Below are the code and all the weights of a small trained network. Each question names an input and a class and asks about switching units off, where a switched-off unit gives its printed mean instead of its output.

import numpy as np


def w(rows, s, z=0):
    codes = np.array(rows[::2]) - 128.0
    scale = np.full(codes.shape[1], s)
    scale[-1] = z or s
    return codes * scale


def norm(h):
    return h / np.sqrt((h * h).mean(-1, keepdims=True) + 1e-5)


def f(y):
    return np.maximum(y, 0)


def log_softmax(a):
    a = a - a.max(-1, keepdims=True)
    return a - np.log(np.exp(a).sum(-1, keepdims=True))


def net(x, mask):
    res = np.array(x, float).reshape(1, 8) / 4 @ E
    u = 0
    for l in range(3):
        y = f(norm(res) @ A[l][:, :-1].T + A[l][:, -1])
        res = res + np.where(mask[u : u + 13], y, B[l][:, -1]) @ B[l][:, :-1]
        u += 13
    return log_softmax(norm(res)[-1] @ U[:, :-1].T + U[:, -1])


A, B = {}, {}
E = w([
[172,54,107,254,144,128,149,55,175,143,151],'x0',
[81,123,174,130,126,96,35,59,87,109,173],'x1',
[129,127,129,129,129,127,132,127,126,125,128],'x2',
[195,229,186,147,63,149,135,69,153,91,91],'x3',
[93,173,88,179,144,173,122,143,109,104,146],'x4',
[95,113,149,120,58,144,193,120,127,136,209],'x5',
[145,116,171,161,119,111,120,190,121,91,156],'x6',
[54,160,156,165,146,63,153,142,192,133,109],'x7',
],0.0096)
A[0] = w([
[167,124,152,158,206,80,46,108,62,106,67,99],'0.n0',
[157,44,156,54,55,7,130,105,166,112,53,2],'0.n1',
[165,118,92,166,173,147,107,179,130,99,25,91],'0.n2',
[104,113,124,108,58,159,187,129,163,140,141,63],'0.n3',
[83,136,21,78,145,163,181,1,159,185,82,84],'0.n4',
[39,193,178,119,165,70,132,138,233,181,117,50],'0.n5',
[30,154,66,84,65,156,81,47,159,211,64,121],'0.n6',
[209,76,176,31,118,90,115,96,198,203,128,90],'0.n7',
[63,82,162,116,54,142,148,98,138,76,162,161],'0.n8',
[55,190,61,164,175,217,131,111,141,51,144,62],'0.n9',
[159,88,172,176,116,120,90,238,158,3,161,91],'0.n10',
[84,46,129,115,115,185,131,147,105,111,105,117],'0.n11',
[144,140,113,105,180,92,124,139,198,92,78,71],'0.n12',
],0.0078,0.0066)
B[0] = w([
[97,173,139,77,163,122,164,58,149,166,173,252],'0.n0',
[74,111,149,168,96,229,133,118,65,176,85,191],'0.n1',
[104,170,123,83,157,120,173,81,139,170,134,223],'0.n2',
[112,162,117,114,149,115,161,117,127,132,137,169],'0.n3',
[191,119,194,150,147,100,86,219,145,148,169,224],'0.n4',
[163,113,116,203,183,131,172,158,51,2,123,226],'0.n5',
[169,114,218,131,122,93,96,192,131,137,150,233],'0.n6',
[72,151,124,186,124,183,143,130,76,154,95,231],'0.n7',
[121,187,124,99,202,94,133,90,143,155,127,251],'0.n8',
[92,124,147,177,89,178,118,131,59,211,65,205],'0.n9',
[186,107,214,136,125,115,87,175,118,236,104,233],'0.n10',
[124,161,132,134,146,169,116,126,183,90,120,180],'0.n11',
[114,154,125,113,149,134,168,100,143,131,155,174],'0.n12',
],0.0097,0.0044)
A[1] = w([
[162,99,80,169,137,138,108,88,201,101,147,38],'1.n0',
[103,84,125,158,95,162,109,146,136,116,132,52],'1.n1',
[61,146,113,183,98,196,76,143,90,133,76,88],'1.n2',
[110,63,75,117,150,78,114,187,108,142,138,2],'1.n3',
[68,2,103,89,125,103,140,129,95,147,91,50],'1.n4',
[125,91,152,111,88,109,200,131,103,135,212,53],'1.n5',
[90,59,38,88,189,77,98,190,140,130,174,54],'1.n6',
[185,187,126,101,60,132,123,71,189,45,92,28],'1.n7',
[184,80,136,103,100,157,83,124,135,71,171,75],'1.n8',
[88,73,109,126,149,142,99,95,133,110,141,89],'1.n9',
[94,149,139,147,51,141,187,152,131,131,254,75],'1.n10',
[237,94,84,21,105,233,83,84,56,165,168,59],'1.n11',
[148,106,101,175,125,116,90,95,179,165,160,34],'1.n12',
],0.009,0.0047)
B[1] = w([
[145,109,87,85,102,60,118,110,135,102,88,149],'1.n0',
[122,125,128,132,120,121,125,117,96,114,66,133],'1.n1',
[105,56,119,128,97,189,172,119,75,137,157,192],'1.n2',
[127,117,152,149,124,200,101,127,163,105,123,154],'1.n3',
[85,158,132,154,116,195,107,119,147,140,91,158],'1.n4',
[144,166,116,118,215,137,117,105,118,150,83,160],'1.n5',
[113,143,171,127,105,223,85,115,254,86,119,185],'1.n6',
[49,156,127,147,114,183,87,148,242,118,171,163],'1.n7',
[75,136,151,153,127,101,156,147,159,142,104,140],'1.n8',
[98,169,126,129,85,153,133,81,154,107,130,150],'1.n9',
[155,171,101,102,222,126,111,76,122,160,75,190],'1.n10',
[116,131,158,220,206,87,180,162,103,38,115,253],'1.n11',
[137,68,121,73,121,89,98,158,118,120,102,168],'1.n12',
],0.0095,0.0056)
A[2] = w([
[136,168,141,45,162,168,120,163,122,61,139,91],'2.n0',
[185,80,46,168,114,123,110,56,156,176,124,75],'2.n1',
[101,134,110,67,98,126,110,155,86,88,107,25],'2.n2',
[62,123,158,103,84,59,55,85,94,71,221,33],'2.n3',
[105,160,93,33,32,121,93,193,79,89,68,82],'2.n4',
[149,141,42,120,71,141,235,202,167,129,101,13],'2.n5',
[169,72,109,154,149,126,110,92,169,118,151,84],'2.n6',
[154,74,121,211,116,99,138,75,167,152,113,108],'2.n7',
[207,214,184,160,1,147,126,86,169,76,115,81],'2.n8',
[66,86,142,162,154,107,206,142,137,100,90,88],'2.n9',
[121,113,127,146,131,183,131,102,100,194,66,103],'2.n10',
[189,107,129,99,110,105,181,203,158,167,107,93],'2.n11',
[168,145,57,93,135,164,178,187,175,135,104,4],'2.n12',
],0.0099,0.0028)
B[2] = w([
[148,113,62,95,54,44,162,137,146,121,152,236],'2.n0',
[115,152,142,6,51,90,182,150,105,109,139,181],'2.n1',
[115,106,107,79,59,87,214,127,145,142,140,150],'2.n2',
[254,33,62,195,68,141,132,37,138,169,47,199],'2.n3',
[112,92,88,123,79,65,183,189,129,124,196,168],'2.n4',
[148,19,113,165,103,98,30,11,70,132,118,185],'2.n5',
[116,196,122,92,99,135,194,198,154,132,124,181],'2.n6',
[98,162,82,61,58,63,120,234,64,80,139,241],'2.n7',
[65,41,101,90,189,235,89,199,200,123,143,253],'2.n8',
[185,161,101,119,116,177,141,99,87,56,136,242],'2.n9',
[77,166,118,92,98,158,131,150,100,153,169,248],'2.n10',
[150,85,188,165,106,100,59,58,129,147,155,192],'2.n11',
[134,96,120,181,96,88,67,9,139,170,124,194],'2.n12',
],0.0084,0.0055)
U = w([
[59,103,126,117,114,207,94,148,212,86,129,177],'0',
[109,112,87,73,43,47,165,171,115,84,140,152],'1',
[145,111,124,211,187,107,178,136,97,8,112,112],'2',
[78,123,142,145,89,173,143,125,53,170,129,252],'3',
[164,68,122,170,92,108,80,18,126,153,116,95],'4',
[121,202,119,71,206,93,140,63,151,163,135,67],'5',
[170,106,213,128,137,99,82,198,127,171,150,9],'6',
],0.016,0.0034)

Each question gives the input, the list of numbers given to net, and the class t.
The units are the neurons (one row each of A and B). Each row of codes is followed by its name. A weight is (code - 128) times the scale printed after its matrix; where a second scale follows, it is the last column's (A, B and U).
mask holds one flag per neuron, layer by layer. A switched-off neuron (its flag False) gives its mean, the last column of its row in B, instead of its output. The means were averaged over made-up inputs and are rounded, as every weight is.
A unit's drop is (log p(t) with every unit on - log p(t) with that unit switched off) / (log p(t) with every unit on - log p(t) with every unit switched off).
The circuit of an input: a set's keep is (log p(t) with only the set's units on - log p(t) with every unit switched off) / (log p(t) with every unit on - log p(t) with every unit switched off). Starting from the 12 units with the biggest drops (on a tie, the unit counted first), units are removed one at a time, each time the one whose removal leaves the highest keep (on an exact tie, the one counted first), for as long as the keep stays at least 0.8.
circuit, biggest first: the units of the circuit, biggest drop first
most important unit: the unit with the biggest drop
top k neurons: the k neurons with the biggest drops, biggest first
top k neurons in layer l: the k neurons of layer l with the biggest drops, biggest first
input [4,5,7,3,-4,3,-8,0], class 6: most important unit => 0.n4
input [8,1,-8,5,-4,-5,-4,-8], class 1: top 2 neurons => 2.n7, 2.n1
input [7,1,4,2,-1,4,-8,7], class 6: top 2 neurons => 0.n4, 0.n6
input [2,8,-6,-8,-3,0,2,-4], class 0: top 2 neurons => 1.n6, 1.n4
input [5,1,-1,2,-8,8,-1,1], class 3: top 2 neurons in layer 0 => 0.n7, 0.n1
input [1,3,-6,-7,-2,1,-7,2], class 0: top 3 neurons => 1.n6, 0.n10, 1.n3
input [3,5,5,-1,3,6,0,-3], class 5: circuit, biggest first => 1.n10, 1.n5
input [6,1,6,-6,-3,-6,0,-7], class 2: top 2 neurons in layer 2 => 2.n8, 2.n0
input [-2,2,4,-5,-7,7,5,4], class 3: top 3 neurons in layer 0 => 0.n1, 0.n0, 0.n7
input [-5,-4,2,-6,0,4,7,2], class 6: top 2 neurons => 0.n10, 2.n8
input [-4,-5,-2,0,7,1,-8,4], class 6: top 2 neurons in layer 0 => 0.n4, 0.n6
input [6,0,2,5,-1,6,0,-6], class 1: top 3 neurons => 2.n7, 2.n1, 1.n0
input [-5,0,7,-4,-4,-7,4,-6], class 5: top 3 neurons in layer 0 => 0.n0, 0.n2, 0.n5
input [6,8,0,5,7,1,5,5], class 4: most important unit => 2.n3
input [-7,6,5,-1,7,-4,-5,-7], class 1: top 2 neurons => 2.n0, 2.n2
input [2,-5,0,-5,2,-2,-8,-7], class 6: top 3 neurons => 0.n4, 0.n6, 0.n5
input [-7,7,6,4,-2,-4,-4,-4], class 1: top 2 neurons in layer 0 => 0.n10, 0.n8
input [-8,2,-6,7,7,-3,-3,-1], class 1: top 2 neurons in layer 2 => 2.n4, 2.n0
input [-3,-7,3,-5,1,4,-3,-3], class 4: circuit, biggest first => 2.n12, 2.n5
input [4,-8,-1,-3,0,8,-8,-4], class 4: most important unit => 2.n12
input [4,-8,-4,-3,5,2,3,5], class 4: circuit, biggest first => 2.n5, 1.n11
input [8,7,-2,-1,1,8,2,4], class 1: top 2 neurons in layer 2 => 2.n7, 2.n1
input [8,8,-5,5,-5,6,1,8], class 1: top 2 neurons => 2.n7, 1.n11
input [-2,-8,-7,-3,7,1,-2,2], class 4: top 2 neurons in layer 2 => 2.n5, 2.n12
input [-6,-6,-4,6,5,2,4,7], class 2: top 3 neurons => 0.n5, 1.n6, 2.n7
input [1,-2,-1,4,5,-2,-1,4], class 3: top 2 neurons => 0.n9, 1.n11
input [-4,5,6,4,0,7,0,0], class 5: most important unit => 1.n10
input [-7,2,6,6,-5,-7,-8,0], class 6: top 3 neurons => 0.n6, 0.n4, 0.n8
input [-4,-6,2,4,-8,-8,-1,-3], class 3: top 3 neurons => 0.n7, 0.n1, 0.n8
